Here is a tiny trained network, its code and every weight. The questions are about switching its units off for an input and a target symbol, where a switched-off unit gives its printed mean instead of its output.

import numpy as np


def w(rows, s, z=0):
    codes = np.array(rows[::2]) - 128.0
    scale = np.full(codes.shape[1], s)
    scale[-1] = z or s
    return codes * scale


def norm(h):
    return h / np.sqrt((h * h).mean(-1, keepdims=True) + 1e-5)


def f(y):
    return y / 2 * (1 + np.tanh(0.7978845608 * (y + 0.044715 * y**3)))


def softmax(a):
    e = np.exp(a - a.max(-1, keepdims=True))
    return e / e.sum(-1, keepdims=True)


def log_softmax(a):
    a = a - a.max(-1, keepdims=True)
    return a - np.log(np.exp(a).sum(-1, keepdims=True))


def net(x, mask):
    ids = ['αβγδεθλμξπστφω'.index(c) for c in x.split()]
    T = len(ids)
    res = E[ids] + P[:T]
    u = 0
    for l in range(2):
        r = norm(res)
        for j in range(2):
            rows = slice(3 * j, 3 * j + 3)
            q, k, v = (r @ M[l][rows].T for M in (Q, K, V))
            z = softmax(np.where(np.tri(T) > 0, q @ k.T / 3**0.5, -1e9)) @ v
            o = O[l][rows]
            res = res + np.where(mask[u + j], z, o[:, -1]) @ o[:, :-1]
        u += 2
        y = f(norm(res) @ A[l][:, :-1].T + A[l][:, -1])
        res = res + np.where(mask[u : u + 12], y, B[l][:, -1]) @ B[l][:, :-1]
        u += 12
    return log_softmax(norm(res)[-1] @ U[:, :-1].T + U[:, -1])


Q, K, V, O, A, B = {}, {}, {}, {}, {}, {}
E = w([
[183,136,137,118,86,111,86,36,63,73,163],'α',
[127,126,154,87,115,131,8,123,120,122,156],'β',
[223,165,109,54,226,108,240,99,142,102,213],'γ',
[127,203,114,127,184,150,172,24,147,114,74],'δ',
[101,118,175,208,157,51,171,126,121,154,172],'ε',
[41,93,173,195,146,137,47,87,114,157,134],'θ',
[238,109,68,112,135,130,146,177,92,111,161],'λ',
[138,184,224,114,151,56,179,51,104,116,170],'μ',
[152,54,89,164,184,131,150,74,156,178,194],'ξ',
[71,149,93,161,180,141,137,133,168,121,65],'π',
[119,93,90,149,158,202,108,140,72,94,112],'σ',
[76,125,96,78,75,130,182,109,45,207,76],'τ',
[202,180,147,228,138,154,174,132,197,163,98],'φ',
[176,152,114,171,67,141,156,71,127,143,53],'ω',
],0.017)
P = w([
[96,110,197,90,121,205,162,160,131,59,162],'0',
[145,148,133,132,90,155,125,92,248,182,117],'1',
[213,72,207,147,204,135,151,122,145,146,38],'2',
[92,227,103,187,117,134,124,148,65,86,157],'3',
[115,107,97,124,87,129,115,64,231,157,113],'4',
[204,59,177,136,216,114,136,121,113,143,46],'5',
[100,217,74,180,122,126,95,135,48,110,177],'6',
[94,105,70,114,96,79,109,50,219,142,111],'7',
[216,60,159,125,232,92,134,124,86,160,55],'8',
[88,227,36,168,133,112,85,132,16,135,197],'9',
[78,100,44,103,101,34,100,47,190,134,119],'10',
[219,47,199,149,209,85,140,93,114,131,41],'11',
],0.012)
Q[0] = w([
[42,146,193,172,140,46,153,230,140,143,155],'0.h1',
[84,114,94,167,215,165,90,130,165,176,76],'0.h1',
[132,48,254,54,86,102,95,123,203,158,121],'0.h1',
[137,45,205,129,139,179,116,234,121,146,86],'0.h2',
[171,98,210,52,207,141,130,63,77,137,41],'0.h2',
[173,200,184,143,125,114,91,139,211,155,206],'0.h2',
],0.034)
K[0] = w([
[66,65,144,170,76,86,157,192,151,155,162],'0.h1',
[61,141,130,162,210,159,107,143,144,171,108],'0.h1',
[139,116,210,169,123,99,4,153,181,54,161],'0.h1',
[180,47,213,149,110,159,144,199,166,105,99],'0.h2',
[151,70,144,56,194,67,121,96,129,117,56],'0.h2',
[134,203,141,133,148,129,171,150,164,145,174],'0.h2',
],0.039)
V[0] = w([
[55,92,101,27,47,116,204,108,78,221,100],'0.h1',
[171,123,59,127,144,123,92,122,165,66,143],'0.h1',
[195,184,212,248,113,221,156,176,253,69,172],'0.h1',
[130,127,108,101,140,129,145,119,125,142,143],'0.h2',
[216,158,168,155,241,111,77,129,33,194,76],'0.h2',
[205,104,153,127,219,114,56,88,60,208,45],'0.h2',
],0.0074)
O[0] = w([
[142,145,140,54,106,220,138,18,63,198,236,53],'0.h1',
[177,122,125,153,140,106,107,134,142,96,114,135],'0.h1',
[84,37,118,142,115,2,88,219,148,11,100,155],'0.h1',
[120,122,132,134,118,126,119,111,137,119,145,134],'0.h2',
[146,65,101,164,186,16,131,193,133,100,22,254],'0.h2',
[123,18,99,135,195,103,102,133,131,111,33,239],'0.h2',
],0.0051,0.008)
A[0] = w([
[29,115,88,54,45,156,78,156,111,130,92,97],'0.n1',
[131,159,55,157,133,193,73,145,116,132,120,254],'0.n2',
[186,114,121,144,61,75,177,84,158,151,124,37],'0.n3',
[157,128,137,186,87,116,156,112,66,131,109,79],'0.n4',
[78,105,80,149,128,170,145,127,99,78,151,50],'0.n5',
[116,190,72,74,158,158,93,143,144,49,137,97],'0.n6',
[126,133,82,74,104,156,94,194,77,80,141,107],'0.n7',
[52,137,96,156,57,149,104,119,138,152,97,69],'0.n8',
[112,168,111,117,49,117,105,107,65,94,81,120],'0.n9',
[54,116,5,98,69,119,110,127,133,117,147,76],'0.n10',
[105,99,77,145,99,99,100,108,220,184,169,105],'0.n11',
[160,144,38,66,81,116,189,153,193,159,131,111],'0.n12',
],0.02,0.0044)
B[0] = w([
[92,116,239,97,141,79,115,136,161,175,60,184],'0.n1',
[106,190,83,152,54,104,137,161,85,139,119,227],'0.n2',
[67,46,111,157,70,112,90,171,122,147,80,186],'0.n3',
[146,153,125,138,193,109,135,152,150,87,151,157],'0.n4',
[128,128,166,215,111,173,146,119,75,110,167,172],'0.n5',
[65,137,48,89,190,148,86,138,127,60,116,241],'0.n6',
[250,155,126,138,147,155,108,198,190,195,164,161],'0.n7',
[114,85,36,70,95,204,158,115,135,190,105,198],'0.n8',
[144,127,96,127,49,111,83,74,147,65,153,192],'0.n9',
[42,65,109,172,180,47,67,146,149,79,110,217],'0.n10',
[156,182,130,194,176,107,108,75,192,58,143,254],'0.n11',
[170,162,137,60,168,118,179,121,167,192,104,182],'0.n12',
],0.021,0.0093)
Q[1] = w([
[96,106,124,48,190,106,144,157,136,86,185],'1.h1',
[171,248,134,127,84,65,132,103,167,179,109],'1.h1',
[29,251,105,138,81,97,115,173,168,146,166],'1.h1',
[176,74,119,94,171,146,178,204,106,123,102],'1.h2',
[132,76,68,94,172,172,63,76,71,123,78],'1.h2',
[210,3,197,162,179,179,118,105,49,66,92],'1.h2',
],0.028)
K[1] = w([
[142,105,131,79,169,112,136,145,74,145,164],'1.h1',
[139,202,85,146,125,79,130,86,177,158,105],'1.h1',
[132,136,45,156,145,24,90,98,67,178,141],'1.h1',
[135,169,157,84,107,131,137,213,143,122,183],'1.h2',
[128,136,165,76,146,214,145,128,158,82,87],'1.h2',
[103,90,208,110,97,254,127,168,134,82,174],'1.h2',
],0.033)
V[1] = w([
[138,122,176,211,70,229,30,123,147,150,37],'1.h1',
[232,127,132,194,147,162,87,133,136,131,148],'1.h1',
[189,159,185,30,91,76,48,83,136,102,101],'1.h1',
[179,126,74,132,52,104,210,92,104,64,115],'1.h2',
[179,95,53,174,159,130,137,172,169,88,125],'1.h2',
[112,176,143,166,108,117,185,253,144,144,177],'1.h2',
],0.021)
O[1] = w([
[128,197,20,178,138,53,179,101,15,125,79,162],'1.h1',
[122,127,119,163,139,95,37,155,81,124,159,117],'1.h1',
[154,95,119,11,117,85,108,93,58,80,182,87],'1.h1',
[150,152,152,98,205,104,187,152,170,132,84,70],'1.h2',
[118,92,141,66,107,117,181,119,83,170,103,251],'1.h2',
[83,166,52,114,63,156,167,143,203,116,92,56],'1.h2',
],0.012,0.021)
A[1] = w([
[176,154,105,153,155,175,122,233,107,164,152,62],'1.n1',
[104,141,129,88,105,96,72,162,137,212,124,1],'1.n2',
[143,220,178,104,110,151,186,92,92,158,253,180],'1.n3',
[168,150,136,221,87,114,181,152,85,117,129,98],'1.n4',
[197,140,134,111,156,123,132,135,182,84,218,120],'1.n5',
[168,106,127,130,174,94,119,133,155,184,85,62],'1.n6',
[128,112,218,80,186,100,153,135,122,148,112,105],'1.n7',
[128,121,222,140,67,157,145,171,162,115,198,99],'1.n8',
[195,62,210,154,163,163,190,195,149,133,124,90],'1.n9',
[112,86,173,166,73,146,197,101,79,165,102,78],'1.n10',
[139,101,126,137,124,117,108,115,64,113,154,194],'1.n11',
[60,250,181,72,159,134,140,98,69,52,135,36],'1.n12',
],0.025,0.0085)
B[1] = w([
[188,104,172,98,93,90,145,91,117,130,49,144],'1.n1',
[113,191,105,67,150,140,82,103,109,191,219,141],'1.n2',
[178,230,112,252,89,131,116,48,146,190,82,154],'1.n3',
[98,114,195,81,164,187,110,133,140,125,158,204],'1.n4',
[163,80,70,178,161,126,146,201,142,91,154,146],'1.n5',
[161,155,164,119,84,140,118,164,107,116,156,247],'1.n6',
[97,92,146,217,108,90,161,140,134,154,144,220],'1.n7',
[67,88,183,80,80,88,128,143,75,184,129,136],'1.n8',
[143,234,73,95,148,169,136,57,110,146,107,210],'1.n9',
[209,45,101,133,139,120,95,103,112,116,123,184],'1.n10',
[122,157,144,133,96,169,169,125,183,114,144,216],'1.n11',
[124,134,129,62,218,77,209,156,40,63,124,201],'1.n12',
],0.035,0.015)
U = w([
[109,108,165,198,96,77,176,154,102,145,157,104],'α',
[114,145,127,107,51,148,148,78,156,57,168,97],'β',
[58,107,170,57,119,115,163,61,129,207,104,131],'γ',
[157,194,111,176,153,125,128,33,99,157,114,146],'δ',
[126,162,125,100,155,139,164,119,254,117,53,153],'ε',
[75,171,188,154,192,210,127,91,161,110,186,3],'θ',
[130,171,106,94,142,136,63,154,111,160,208,244],'λ',
[123,105,80,125,181,148,194,137,188,184,185,134],'μ',
[156,170,197,113,112,161,74,182,84,104,76,55],'ξ',
[159,38,129,117,152,184,121,90,104,137,142,187],'π',
[63,142,64,194,138,165,99,184,61,135,109,46],'σ',
[195,154,88,188,164,128,79,186,147,56,165,22],'τ',
[188,99,79,86,93,79,130,158,133,141,65,110],'φ',
[113,134,136,83,185,81,182,116,77,80,133,237],'ω',
],0.0096,0.002)

Each question gives the input, a string of symbols that net reads in full, and the target symbol t.
The units are the heads (3 rows each of Q, K, V and O) and the neurons (one row each of A and B). Each row of codes is followed by its name. A weight is (code - 128) times the scale printed after its matrix; where a second scale follows, it is the last column's (O, A, B and U).
mask holds one flag per unit, layer by layer, with each layer's heads first. A switched-off unit (its flag False) gives its mean, the last column of its rows in O or B, instead of its output. The means were averaged over made-up inputs and are rounded, as every weight is.
A unit's drop is (log p(t) with every unit on - log p(t) with that unit switched off) / (log p(t) with every unit on - log p(t) with every unit switched off).
The circuit of an input: a set's keep is (log p(t) with only the set's units on - log p(t) with every unit switched off) / (log p(t) with every unit on - log p(t) with every unit switched off). Starting from the 12 units with the biggest drops (on a tie, the unit counted first), units are removed one at a time, each time the one whose removal leaves the highest keep (on an exact tie, the one counted first), for as long as the keep stays at least 0.8.
circuit, biggest first: the units of the circuit, biggest drop first
top k neurons: the k neurons with the biggest drops, biggest first
which heads matter: for each layer, one digit per head in row order, 1 if its drop is at least 0.15 and else 0, layers parted by /
input ξ ε θ φ, target ε: which heads matter	00 / 01
input δ θ ε ξ, target θ: circuit, biggest first	[1.n4, 0.n5]
input ε δ δ ξ β δ δ δ λ δ π δ, target ε: top neuron	[0.n11]
input β δ δ μ π τ π π ω β, target δ: which heads matter	10 / 00
input ω σ π π δ δ μ π γ δ λ, target λ: circuit, biggest first	[0.n12, 1.n2, 0.n3]
input δ τ ξ π δ π δ δ δ δ α π, target δ: which heads matter	00 / 10
input ξ β π, target ξ: which heads matter	00 / 10
input γ λ τ π π π σ, target δ: circuit, biggest first	[0.h1, 1.n3]
input π δ π π φ α, target π: circuit, biggest first	[0.n6, 1.n10, 1.n4]
input γ θ ξ β π ξ β δ δ δ β δ, target γ: which heads matter	01 / 10
input π β φ π δ θ δ ξ δ μ, target α: circuit, biggest first	[1.h1, 1.n7]
input τ δ δ ω δ, target φ: which heads matter	11 / 01
input δ δ β π, target σ: circuit, biggest first	[0.n6, 0.n2, 0.n8, 1.n9]
input δ σ δ τ θ ω ω ξ σ π, target δ: which heads matter	10 / 00
input θ σ δ π δ ε δ τ, target γ: circuit, biggest first	[0.n1]
input δ μ θ ξ π ξ, target δ: which heads matter	00 / 10
input δ θ β π δ ξ δ α δ σ δ, target σ: top 4 neurons	[0.n10, 0.n6, 0.n3, 0.n2]
input δ τ β δ π γ δ ξ, target τ: circuit, biggest first	[0.n11, 1.n5]
input β δ δ, target β: top 3 neurons	[1.n11, 0.n6, 0.n1]
input δ δ δ δ σ ξ δ δ, target α: which heads matter	00 / 01
input σ π ξ ω δ δ δ σ β, target σ: which heads matter	01 / 11
input ω ξ δ δ π β δ π π δ, target ω: which heads matter	00 / 00
input β θ π π π δ δ λ δ λ δ β, target β: which heads matter	00 / 11
input θ δ β λ θ, target α: which heads matter	10 / 01
input β β δ ω ξ β ξ β α δ π, target ε: top 2 neurons	[0.n2, 0.n11]
input δ σ β, target δ: which heads matter	00 / 10
input ξ σ δ τ δ δ σ δ δ β π, target ε: top 2 neurons	[0.n9, 0.n11]
input δ ω γ, target δ: which heads matter	00 / 00
input δ ξ δ π σ δ δ δ ξ λ ω, target φ: top neuron	[0.n3]
input γ δ π δ β, target ω: top 2 neurons	[0.n11, 0.n2]
